Here is a tiny trained network, its code and every weight. The questions are about switching its units off for an input and a class, where a switched-off unit gives its printed mean instead of its output.

import numpy as np


def w(rows, s, z=0):
    codes = np.array(rows[::2]) - 128.0
    scale = np.full(codes.shape[1], s)
    scale[-1] = z or s
    return codes * scale


def f(y):
    return np.maximum(y, 0)


def log_softmax(a):
    a = a - a.max(-1, keepdims=True)
    return a - np.log(np.exp(a).sum(-1, keepdims=True))


def net(x, mask):
    res = np.array(x, float).reshape(1, 4) / 4 @ E
    y = f(res @ A[0][:, :-1].T + A[0][:, -1])
    res = res + np.where(mask, y, B[0][:, -1]) @ B[0][:, :-1]
    return log_softmax(res[-1] @ U[:, :-1].T + U[:, -1])


A, B = {}, {}
E = w([
[93,208,43,92,65,152,157,206,71,57,99],'x0',
[68,197,71,61,125,160,244,114,122,148,124],'x1',
[64,118,118,105,88,86,49,38,182,147,154],'x2',
[112,80,68,89,230,146,96,102,100,163,115],'x3',
],0.011)
A[0] = w([
[206,111,149,159,186,124,147,253,104,117,118,69],'N1',
[131,107,165,144,168,126,168,76,138,152,126,147],'N2',
[102,144,94,115,78,127,62,136,134,112,123,169],'N3',
[101,90,127,111,223,125,137,27,137,155,122,93],'N4',
[91,186,92,100,72,125,175,130,126,125,132,53],'N5',
[139,112,191,149,120,131,142,74,152,148,126,119],'N6',
[178,42,203,178,150,111,10,87,143,132,128,92],'N7',
[129,125,175,144,43,116,75,75,149,128,118,1],'N8',
],0.018,0.0046)
B[0] = w([
[161,119,110,196,136,214,184,135,93,110,171,200],'N1',
[193,141,119,44,106,63,174,133,140,119,130,174],'N2',
[88,127,101,148,152,63,110,136,63,99,159,173],'N3',
[83,120,99,108,158,166,156,127,166,197,176,200],'N4',
[78,142,138,115,93,169,126,112,167,129,38,189],'N5',
[158,123,184,113,130,54,172,136,119,98,126,180],'N6',
[163,110,206,152,109,148,1,105,191,173,56,253],'N7',
[97,139,129,182,124,144,138,153,135,123,255,187],'N8',
],0.018,0.031)
U = w([
[216,136,191,73,97,43,181,127,183,139,174,2],'0',
[212,75,209,148,123,100,45,110,201,186,142,112],'1',
[94,149,164,187,73,39,85,132,158,115,242,246],'2',
[122,139,2,90,165,82,61,149,24,69,85,111],'3',
[201,125,99,159,130,181,162,156,86,96,119,175],'4',
[131,59,65,110,224,84,17,100,106,188,146,125],'5',
[133,101,62,17,210,138,157,80,188,240,159,221],'6',
[56,201,99,107,48,111,124,106,160,100,72,15],'7',
],0.0081,0.0026)

Each question gives the input, the list of numbers given to net, and the class t.
The units are the neurons (one row each of A and B). Each row of codes is followed by its name. A weight is (code - 128) times the scale printed after its matrix; where a second scale follows, it is the last column's (A, B and U).
mask holds one flag per neuron, in row order. A switched-off neuron (its flag False) gives its mean, the last column of its row in B, instead of its output. The means were averaged over made-up inputs and are rounded, as every weight is.
A unit's drop is (log p(t) with every unit on - log p(t) with that unit switched off) / (log p(t) with every unit on - log p(t) with every unit switched off).
The circuit of an input: a set's keep is (log p(t) with only the set's units on - log p(t) with every unit switched off) / (log p(t) with every unit on - log p(t) with every unit switched off). Starting from all 8 units, units are removed one at a time, each time the one whose removal leaves the highest keep (on an exact tie, the one counted first), for as long as the keep stays at least 0.8.
units of the circuit, in order: the units of the circuit, biggest drop first
most important unit: the unit with the biggest drop
k most important neurons: the k neurons with the biggest drops, biggest first
drop of u: that unit's drop, to one decimal
input [8,4,-4,-3], class 7: most important unit : N5
input [6,0,4,5], class 3: units of the circuit, in order : N7; N3
input [8,-1,0,4], class 3: units of the circuit, in order : N7; N3
input [-4,7,-3,-5], class 0: 3 most important neurons : N7; N2; N4
input [8,0,8,6], class 3: units of the circuit, in order : N3; N7
input [-4,1,-5,-6], class 4: 2 most important neurons : N7; N1
input [8,0,1,4], class 3: 2 most important neurons : N7; N3
input [3,-4,6,2], class 2: 3 most important neurons : N3; N8; N5
input [-6,7,6,-6], class 0: 2 most important neurons : N6; N2
input [6,-7,4,1], class 2: 2 most important neurons : N3; N8
input [8,-7,-2,-8], class 4: 2 most important neurons : N1; N7
input [1,-3,7,-3], class 2: 2 most important neurons : N8; N3
input [-5,1,-7,-3], class 4: 2 most important neurons : N1; N7
input [-5,4,2,-5], class 0: most important unit : N7
input [6,-5,1,7], class 3: 2 most important neurons : N7; N4
input [7,-8,2,6], class 5: 2 most important neurons : N3; N6
input [-4,8,5,-3], class 6: 2 most important neurons : N7; N4
input [8,-8,0,7], class 3: 4 most important neurons : N3; N4; N7; N8
input [-8,5,4,0], class 6: drop of N4 : 1.9
input [1,-4,2,-8], class 2: units of the circuit, in order : N8
input [8,-3,-7,5], class 4: drop of N2 : 0.0
input [3,-3,0,6], class 5: drop of N7 : 0.4
input [6,6,-1,1], class 7: drop of N5 : 0.1
